Below are the code and all the weights of a small trained network. Each question names an input and a class and asks about switching units off, where a switched-off unit gives its printed mean instead of its output.

import numpy as np


def w(rows, s, z=0):
    codes = np.array(rows[::2]) - 128.0
    scale = np.full(codes.shape[1], s)
    scale[-1] = z or s
    return codes * scale


def norm(h):
    return h / np.sqrt((h * h).mean(-1, keepdims=True) + 1e-5)


def f(y):
    return y / 2 * (1 + np.tanh(0.7978845608 * (y + 0.044715 * y**3)))


def log_softmax(a):
    a = a - a.max(-1, keepdims=True)
    return a - np.log(np.exp(a).sum(-1, keepdims=True))


def net(x, mask):
    res = np.array(x, float).reshape(1, 4) / 4 @ E
    u = 0
    for l in range(3):
        y = f(norm(res) @ A[l][:, :-1].T + A[l][:, -1])
        res = res + np.where(mask[u : u + 12], y, B[l][:, -1]) @ B[l][:, :-1]
        u += 12
    return log_softmax(norm(res)[-1] @ U[:, :-1].T + U[:, -1])


A, B = {}, {}
E = w([
[163,54,6],'x0',
[149,218,85],'x1',
[123,124,125],'x2',
[133,129,128],'x3',
],0.011)
A[0] = w([
[124,68,85,157],'0.n1',
[129,206,108,107],'0.n2',
[66,109,34,108],'0.n3',
[146,87,176,82],'0.n4',
[114,131,244,124],'0.n5',
[39,136,80,152],'0.n6',
[153,87,109,84],'0.n7',
[84,117,122,52],'0.n8',
[169,210,102,123],'0.n9',
[126,251,123,2],'0.n10',
[88,164,101,105],'0.n11',
[211,74,57,204],'0.n12',
],0.012,0.0063)
B[0] = w([
[179,104,227,196],'0.n1',
[21,116,152,157],'0.n2',
[208,220,190,174],'0.n3',
[88,36,137,142],'0.n4',
[201,142,228,236],'0.n5',
[194,128,175,141],'0.n6',
[151,134,155,138],'0.n7',
[85,137,58,110],'0.n8',
[3,67,160,172],'0.n9',
[139,55,118,162],'0.n10',
[125,83,146,126],'0.n11',
[152,165,248,254],'0.n12',
],0.0053,0.0074)
A[1] = w([
[97,138,153,3],'1.n1',
[248,148,195,163],'1.n2',
[97,215,33,154],'1.n3',
[61,119,148,88],'1.n4',
[145,181,96,214],'1.n5',
[145,112,70,142],'1.n6',
[158,83,82,205],'1.n7',
[143,96,82,150],'1.n8',
[112,210,91,213],'1.n9',
[100,115,145,194],'1.n10',
[162,162,131,55],'1.n11',
[229,115,60,221],'1.n12',
],0.017,0.0046)
B[1] = w([
[117,123,118,128],'1.n1',
[86,130,66,250],'1.n2',
[104,5,118,142],'1.n3',
[157,123,92,142],'1.n4',
[127,86,168,140],'1.n5',
[127,153,204,124],'1.n6',
[75,163,211,135],'1.n7',
[99,182,172,125],'1.n8',
[143,21,151,148],'1.n9',
[116,116,75,152],'1.n10',
[139,127,127,132],'1.n11',
[81,211,181,158],'1.n12',
],0.011,0.017)
A[2] = w([
[94,227,170,162],'2.n1',
[146,51,34,64],'2.n2',
[168,37,174,253],'2.n3',
[235,252,160,195],'2.n4',
[208,166,149,91],'2.n5',
[31,151,110,167],'2.n6',
[78,204,138,179],'2.n7',
[219,103,179,74],'2.n8',
[200,64,71,125],'2.n9',
[78,192,122,91],'2.n10',
[39,46,76,232],'2.n11',
[173,48,2,140],'2.n12',
],0.0093,0.0038)
B[2] = w([
[210,166,79,205],'2.n1',
[178,106,125,152],'2.n2',
[128,102,50,201],'2.n3',
[117,1,165,154],'2.n4',
[84,99,159,112],'2.n5',
[168,134,81,213],'2.n6',
[146,174,72,198],'2.n7',
[76,143,166,116],'2.n8',
[196,146,156,135],'2.n9',
[141,178,147,161],'2.n10',
[130,161,48,255],'2.n11',
[162,126,63,166],'2.n12',
],0.0085,0.008)
U = w([
[153,166,182,252],'0',
[107,2,114,23],'1',
[185,98,88,126],'2',
[178,96,94,157],'3',
],0.021,0.0025)

Each question gives the input, the list of numbers given to net, and the class t.
The units are the neurons (one row each of A and B). Each row of codes is followed by its name. A weight is (code - 128) times the scale printed after its matrix; where a second scale follows, it is the last column's (A, B and U).
mask holds one flag per neuron, layer by layer. A switched-off neuron (its flag False) gives its mean, the last column of its row in B, instead of its output. The means were averaged over made-up inputs and are rounded, as every weight is.
A unit's drop is (log p(t) with every unit on - log p(t) with that unit switched off) / (log p(t) with every unit on - log p(t) with every unit switched off).
The circuit of an input: a set's keep is (log p(t) with only the set's units on - log p(t) with every unit switched off) / (log p(t) with every unit on - log p(t) with every unit switched off). Starting from the 12 units with the biggest drops (on a tie, the unit counted first), units are removed one at a time, each time the one whose removal leaves the highest keep (on an exact tie, the one counted first), for as long as the keep stays at least 0.8.
units of the circuit, in order: the units of the circuit, biggest drop first
top k neurons: the k neurons with the biggest drops, biggest first
k most important neurons of layer l: the k neurons of layer l with the biggest drops, biggest first
drop of u: that unit's drop, to one decimal
input [-1,-6,-1,7], class 3: units of the circuit, in order -> (1.n9, 2.n4)
input [7,8,-6,-1], class 1: top 3 neurons -> (1.n3, 1.n9, 0.n5)
input [6,-2,-3,1], class 0: units of the circuit, in order -> (1.n12, 1.n7)
input [-5,-2,-7,7], class 2: units of the circuit, in order -> (1.n12)
input [-6,-1,2,-7], class 3: units of the circuit, in order -> (0.n12, 1.n12)
input [-6,-1,4,-8], class 3: units of the circuit, in order -> (0.n12, 1.n12)
input [-5,-1,-1,6], class 3: top 2 neurons -> (0.n12, 1.n12)
input [7,-5,5,5], class 0: top 2 neurons -> (1.n12, 1.n7)
input [8,-6,7,5], class 0: 2 most important neurons of layer 1 -> (1.n12, 1.n7)
input [-5,-2,-6,-2], class 2: top 2 neurons -> (0.n12, 1.n12)
input [-6,8,4,-5], class 1: top 2 neurons -> (0.n12, 1.n9)
input [-5,-6,-7,-3], class 2: 4 most important neurons of layer 0 -> (0.n12, 0.n1, 0.n9, 0.n10)
input [-4,6,4,-3], class 1: 2 most important neurons of layer 1 -> (1.n9, 1.n2)
input [6,-6,0,4], class 0: 2 most important neurons of layer 0 -> (0.n9, 0.n5)
input [-5,7,7,7], class 1: top 2 neurons -> (0.n12, 1.n9)
input [8,2,-4,1], class 0: drop of 1.n12 -> 0.4
input [-1,8,0,3], class 1: drop of 1.n3 -> 0.1
input [7,-6,-6,-6], class 0: drop of 1.n12 -> 0.9
